Each row has a class, written as a number after it.
[ 108  -84 -366   83  -37   66    9  -39   34  370 -177  250   61 -702
  -57  -10 -726   72  315  140  194 -188   82 -228   34  205 -145 -294
  351  500  -39 -108  156  170  -38 -172  162]
1
[ 685 -102  344  189  328   19  -62  191  257  384  -46  354  298 -350
 -275   31 -270  531  234 -203 -115 -160  -28  330    6 -164 -121  237
  165  119 -107 -454   91 -253  211 -316  -34]
6
[ 589 -151  415   47  199   88 -154  225  267  300 -106  293  273 -296
 -347   61  143  552  193 -228   44    4  -42  135 -162 -156 -134  289
  197   94  106 -449  -35 -283  171 -178  234]
4
[ 260   56 -407  265   47  -38  141 -262   74  406  -35  298  -44 -361
   -5    3 -830   -6  309  119  529   -4   18 -209  199  313 -108 -286
  183  322 -305 -208  168  198  -70 -171   54]
2
[ -84  -33 -364   51  -81   39  -29    1  146  208 -132  101   27 -425
  -78  -82 -413   22  156  207  137  -41   92 -541   43  144 -189 -344
  361  273   55  -92  134  188   92 -132  204]
6
[ 553 -226  363  -79  244   -5 -146  201  382  288  -65  280  325 -614
 -452   -8   48  717  205 -117  -67  -73 -102  117  -36  -35 -121  234
  322  311  -49 -369   29 -237  139 -345  123]
3
[ 645 -169  382   52  267  128 -216  246  276  262  -26  351  261 -402
 -291   44   -8  537  280 -176  -41 -135  -41  193  -86 -147 -127  285
  201  162   22 -483   13 -268  152 -205  210]
7
[-224 -156  -69  236  -13 -433   73    4  -16  225 -195  260  102  144
  106  -93 -267   49    7 -279 -515  140 -119  121  107 -225  -71 -148
   84 -415   68 -342  129  -12   56  -53 -425]
1
[-242 -118  -65   47 -160 -245 -148  166  123  184 -213  134  101 -145
  -17   29   76   31   48 -157 -486  -28  -66   41  -32 -148  -76 -142
  151 -271  226 -252  -11 -107   38    8 -155]
3
[  77  -41 -346  136  -66   25  -20  -11   88  368 -144  268   85 -590
 -135  -13 -648  190  269  119  245  -72   60 -332  100  192 -175 -277
  358  424  -31 -170  119  144  -33 -162  187]
4
[-171  -74  -21   48  -69 -308   16   50  139  159 -123  269  140   49
   -4   14 -188  256  -84 -257 -421  -29  -79  305  -28 -337 -100  -12
  119 -197  236 -375   27 -206   88  -76 -348]
4
[ 143   27 -339 -116  -37  -76  113  -79  117  298  -43  273  -13 -524
  -59  -38 -623 -110  133  197  249 -131   60 -186   42  316 -100 -291
  209  552  -62  -79   92   75   19 -162   53]
6
[-151    5  -94   73  -78 -474  -15   92  -20  209 -120   93   42  170
   72 -118 -178 -173   25 -337 -601  -26 -129  227    6 -321  -67 -144
  -68 -427  105 -440   76 -207  192  -11 -338]
6
[-236 -120  -55  247    8 -323  109    6    0  197 -240  304  157  130
   16 -107 -342   86   80 -263 -467   97 -128  199   51 -285  -65  -68
  145 -342   96 -398  136  -40   88 -120 -350]
4
[  51  -84 -403   88  -30   97    0  -38   55  331 -230  292   63 -522
   26 -109 -786   43  353  138   97 -182  110 -138   50  123 -136 -270
  319  497  -93 -142  142  237  -17 -176   58]
1
[-181  -37  -76  116  -73 -492  -40   95   -1  202 -158  120   44  178
   60 -119 -149  -26   20 -381 -494   21 -106  233  153 -327  -66 -119
  -67 -456   46 -450   55 -197  160  -23 -368]
2
[ 567 -189  434  102  206   34 -138  224  237  306  -60  299  240 -325
 -336   -5   74  540  294 -235   43  -33 -111  130 -160 -166 -146  291
  167   93    7 -462   11 -303  193 -204  249]
7
[ 576 -198  386  -28  219  163 -188  252  300  188 -142  275  277 -473
 -392    5  155  595  236 -154   38  -49  -51   91 -121 -108 -130  318
  301  156  128 -455  -40 -226  156 -228  362]
6
[ 589 -179  313  174  275  145   32  171  266  375 -152  344  315 -460
 -318  126    4  639  157 -217  220  -32  -82  197  -77 -189 -103  351
  262  275    0 -426  -67 -177   35 -289  145]
7
[  96  -69 -418  128  -59   12 -109  -47  128  333 -188  259   -2 -578
  -16  -57 -731   96  329  110  333  -83  108 -271  217  175 -152 -297
  369  410 -103 -198  122  189  -63  -97  133]
7
[  34  -52 -386  158   11   49   16  -73  104  326 -146  208   19 -446
  -29 -116 -691   96  376  113  180  -56   49 -295   78  159 -187 -278
  373  410  -65 -250  192  210   48 -217  135]
5
[ 647 -165  402  185  228  138  -82  236  204  315  -71  322  247 -335
 -342   39   73  640  340 -273   33  -50 -108  190  -81 -194 -150  320
  217   32   -7 -555   40 -212  168 -260  283]
2
[-158  -78  -58  133  -80 -430  125    7   46  271  -99  245  118   21
   22    6 -255  233  -29 -321 -426  -58 -146  330  -26 -313 -114  -34
   19 -185  204 -413   53 -222   98  -78 -323]
1
[ 683 -140  425   54  187  140 -150  261  226  281  -34  351  328 -382
 -285   46  137  587  192 -234   25 -114  -29  201 -256  -50 -144  300
  189  242  159 -498  -17 -310  193 -242  310]
5
[ 175   65 -401   46  -32 -143  154 -116  100  454   51  291   -6 -482
  -69  -78 -821  -60  243  101  260 -202  -10  -57   54  230 -171 -268
  161  509 -178 -232  181   37   12 -187   47]
3
[ 585 -139  319  191  291   48  -83  253  210  346  -32  354  291 -301
 -241   65 -195  511  199 -195 -146 -112   -9  320    8 -229 -118  290
  157  108  -84 -415   85 -226  196 -281   -9]
0
[-261 -159   -2  143 -190 -274  -70  159   74  205 -221  156  130 -125
 -112   77   95   85  -19 -171 -451  -35 -125  -51   15 -110 -117 -109
  171 -349  195 -277  -21  -86   87  -35 -113]
4
[-159  -64   -5  135  -12 -465   18   67  -21  199  -92  131   57  124
   35  -75 -164  -73   63 -323 -592   38 -151  178   26 -240  -78 -134
    2 -446   83 -390  139 -203  190  -77 -324]
5
[ 585 -196  374   69  259  205 -102  247  374  192 -190  203  295 -414
 -326  124  228  705   71 -138  191  -39    7  135  -63 -106  -75  396
  265  189   84 -309 -102 -171   87 -279  204]
2
[ 585 -209  338  -38  226   23 -212  267  445  297  -30  270  353 -541
 -395   25   33  692  232 -105  -90 -107  -54  171  -83  -67 -142  222
  252  244    5 -409   30 -250  193 -326  106]
6
[ 121  -26 -402 -105  -31  -39   54 -113  140  229   -4  149  -43 -486
 -100  -48 -612    5  153  232  289  -82   39 -151   40  464 -118 -211
  171  477 -118  -35  108   77   71 -215   68]
2
[ 601 -227  381   34  261   72 -161  221  305  254  -19  268  329 -562
 -381   48  -68  684  212 -110 -160 -150  -93  163 -144  -48 -127  225
  314  297   13 -355   85 -190  191 -355  104]
6
[-148  -72 -101  176  -40 -350   76  -14   -7  235 -156  310  145  106
   82 -111 -267   45   50 -272 -408   40 -116  210    6 -238  -88 -120
  121 -286  156 -443  153  -75   99  -67 -346]
3
[-123  -95 -108   52   55 -387   78  -17  -23  225 -248  313  118  147
   71 -126 -288   31  106 -292 -439  115 -121  286   67 -217  -73  -90
   65 -269  191 -399   97  -76  111  -35 -394]
1
[ 593 -189  298   37  208   36 -181  256  338  341  -33  219  342 -586
 -409   49   15  698  308 -128  -89 -136 -107  165  -93  -52 -134  215
  281  218   -8 -429   90 -249  152 -315  148]
0
[ 520 -293  495 -114  229   95 -271  263  397  174  -41  156  343 -561
 -391   99  307  672  114  -48 -189 -150    9  -19 -172   58 -127  166
  290  269  107 -180   17 -219  228 -263  172]
1
[ 297  144 -367  129   75 -133  125 -276   97  450  -60  312  -94 -354
   54  -28 -713  -27  421   27  501   22   11 -266  183  132 -112 -340
  236  403 -174 -287  163  165  -17  -94   65]
3
[ -84  -60 -311  126  -27   56  -26   25   98  202 -192  140   60 -357
 -106   -5 -395   60  192  213  103  -48  113 -523   64  205 -164 -313
  343  311   68  -52  140  186  100 -142  196]
0
[ -87  -54 -405   94  -47  -11  -85   59  183  264 -157  117   16 -365
  -11 -122 -485    2  275  199   68   26   84 -474   70  152 -171 -318
  347  267  -12 -117  166  221   44 -120  117]
0
[ -57  -57 -396  153  -37   14   31  -57  119  317 -192  215   41 -464
  -74 -139 -697  103  367  169  186  -49   23 -392   67  144 -165 -306
  387  367  -60 -189  195  242   30 -217  114]
4
[ 126   -2 -308   -6   18  -44   57 -137  152  373  -12  206  -17 -556
 -151  -21 -680   16  182  168  295 -131   50 -199   89  333 -147 -268
  226  504 -134 -129  107   40   59 -196   61]
4
[ -65  -82 -331   14  -29  119 -103   54  205  158 -167  111   -5 -395
  -18 -125 -379   65  220  176   53  -60  167 -425   67  184 -178 -285
  405  347   75  -97  128  245   56 -104  206]
3
[-209  -49 -137   53  -96 -512   -8  116   26  233 -193  205   57  166
   56 -128 -182    9   26 -379 -530   82 -119  291  109 -339  -60  -90
  -82 -396  113 -472   -4 -266  116    5 -392]
7
[ 630 -168  302  124  267   95  -40  216  391  345 -152  347  346 -443
 -317  137  102  750  125 -167  203    7  -10  145   16  -93 -118  348
  292  214   72 -448  -61 -198   46 -265  164]
0
[ 662 -126  309  204  357   77  -27  184  272  351  -31  360  238 -291
 -181  -68 -350  529  276 -254  -86  -81  -12  416   26 -297 -125  329
  203  137 -146 -525  104 -162  190 -310   -7]
6
[  81  -53 -401  127  -56  -29   47  -32   31  406 -162  287   72 -619
  -75 -102 -846   91  331  100  204 -106   16 -227   33  171 -156 -280
  358  467  -87 -195  194  164  -22 -227   93]
4
[ 256  102 -454  142  107  -92  170 -157   88  397 -110  320  -67 -324
  123 -132 -899   10  371   55  376    7   43 -163   74  144  -98 -245
  218  471 -107 -242  185  192  -33 -183   -3]
3
[ -46  -47 -464  222  -66   -4   40  -10  101  278 -120  159   16 -377
  -60 -147 -659  123  325  185   95    2    4 -327  142  177 -163 -244
  365  230  -80 -243  252  251   44 -220   96]
0
[ 495 -262  380  -45  240   66 -194  237  392  239  -61  253  337 -540
 -365   13   89  732  169  -59  -79  -78  -24   64 -105   31 -125  183
  312  313   38 -247   38 -212  159 -286   91]
0
[  68  -73 -354  217   67   55    8  -47   22  327 -211  229   19 -547
    5  -24 -820   71  289   75  188 -104  115 -237  132  118 -107 -271
  313  450 -119 -115  140  198  -41 -197   70]
2
[-185 -120  -97   43  -19 -456   34   33  -11  237 -198  238   82   56
   58 -109 -202   40   46 -375 -555   73 -114  279  109 -304  -81  -88
  -20 -415  139 -438   28 -197  122    2 -328]
1
[ 514 -269  452 -168  257   66 -240  198  417  168  -22  236  336 -544
 -325   57  254  694  136  -89  -33  -28    7   31 -144   39 -118  174
  293  317   92 -203   -7 -245  213 -274  133]
5
[ -59  -41 -104  119  -21 -357   50   20   46  262   -6  231   97    7
   63   25 -406  135  -42 -305 -437 -110 -109  411  -77 -348 -114  -61
   38 -122  211 -370  120 -239  126  -30 -336]
0
[ 507 -222  401 -106  218  196 -251  271  330  158 -135  319  355 -356
 -321   24  228  639  105 -167  -22  -61   36  119 -170 -106 -166  323
  280  208  222 -380  -94 -231  181 -169  271]
4
[ 459 -262  397   83  246   45 -126  214  357  269  -35  245  352 -523
 -396    5   33  733  174  -79 -121  -76  -81   49  -82  -32 -134  200
  321  227  -53 -287   83 -197  158 -335   93]
0
[  93  -30 -361  183   -6  101  -29   -8   53  303 -190  197   35 -509
  -20  -45 -762  -28  337  168  136 -146  117 -298   38  147 -117 -329
  330  416 -117  -86  177  231  -14 -181  115]
6
[ 636 -241  373   30  297  -23 -175  142  381  335   -9  276  300 -568
 -365   55 -128  659  270 -120  -39 -101  -79  150 -113  -13 -115  130
  264  254  -14 -342  149 -266  228 -328   34]
2
[-181 -142  -53  231   21 -328   52  -90  -11  243 -268  318  154   45
   42  -72 -323   86   73 -316 -327  108  -96  178   94 -245  -71  -95
  138 -342   56 -416   67  -61  101  -80 -338]
4
[ 176  -56 -383  197  -49   24   14  -45   49  428 -203  256   37 -579
  -58  -41 -773   68  298   73  189 -122   90 -209  105  182 -153 -302
  330  383 -111 -212  164  168  -34 -157  137]
1
[ 621 -123  446  152  351  123  -53  222  262  268   -5  319  268 -247
 -225   37 -155  495  195 -173 -154 -170   -1  325  -81 -251 -112  314
  180  166  -94 -372   75 -201  194 -300   -5]
6
[-191  -83  -99  173 -130 -348   32   90   83  274 -135  199  101 -166
  -65   10 -105   29   75 -176 -383  -69 -217   54   19 -179  -85 -139
  130 -352  167 -402   77 -163   27  -51 -186]
7
[  73   24 -391  -28  -51  -96  106  -21  125  419  -36  271    6 -473
  -59 -117 -772  -62  170  185  178 -154   20  -74   -3  328 -133 -205
  120  530  -99 -146   73    6  -21 -187  -33]
4
[ 136    8 -436    9   35  -44  147  -76  130  385  -49  296  -15 -535
  -42 -132 -861  -36  249  133  162 -166   30  -28   73  229 -123 -207
  224  545 -170 -230  150   98  -36 -244    8]
3
[ 263    1 -283  141   67  -22   90 -265  110  386 -149  326  -77 -403
  -39    8 -674   47  339   91  494    3   82 -292  296  184 -129 -314
  321  373 -229 -232  142  229  -20 -114   91]
1
[ 702 -164  416  210  351   20  -76  161  200  402  -16  331  268 -361
 -287   22 -213  531  258 -249  -38 -148  -34  278   25 -133 -132  218
  134  136 -167 -413   98 -202  202 -282   44]
1
[ 697 -173  367  116  360  128  -52  131  260  362  -70  378  277 -373
 -243   48 -234  582  196 -239   -6 -173   30  392   17 -166 -129  247
  201  220 -113 -395   59 -231  182 -268  -27]
2
[-239 -109  -71  120 -203 -359  -55  109   83  269 -177  187   92 -216
  -75    2   28  -10   92 -142 -421  -49 -178    1   52 -136  -66 -150
  132 -363  156 -379   42 -138   51  -35 -151]
3
[ 528 -199  361   40  172  -50 -130  225  325  275  -68  260  337 -431
 -436   16    3  639  219 -155  -43 -106 -108  100 -144  -76 -122  171
  213  211  -71 -368   66 -291  185 -339  117]
7
[  51  -22 -479  -76  -21  -43   93  -63  161  304   33  147  -14 -527
 -116 -118 -682   23  102  246  278  -53   23 -153  -11  436 -138 -168
  129  542 -102  -65   73   33   38 -225   94]
0
[  -5  -92 -417   52  -34   -1  -48  -57  130  306 -152  187  -14 -516
   -5 -192 -682   65  289  164  142  -26   41 -306   92  248 -151 -260
  342  364   14 -163  145  202   59 -123   91]
4
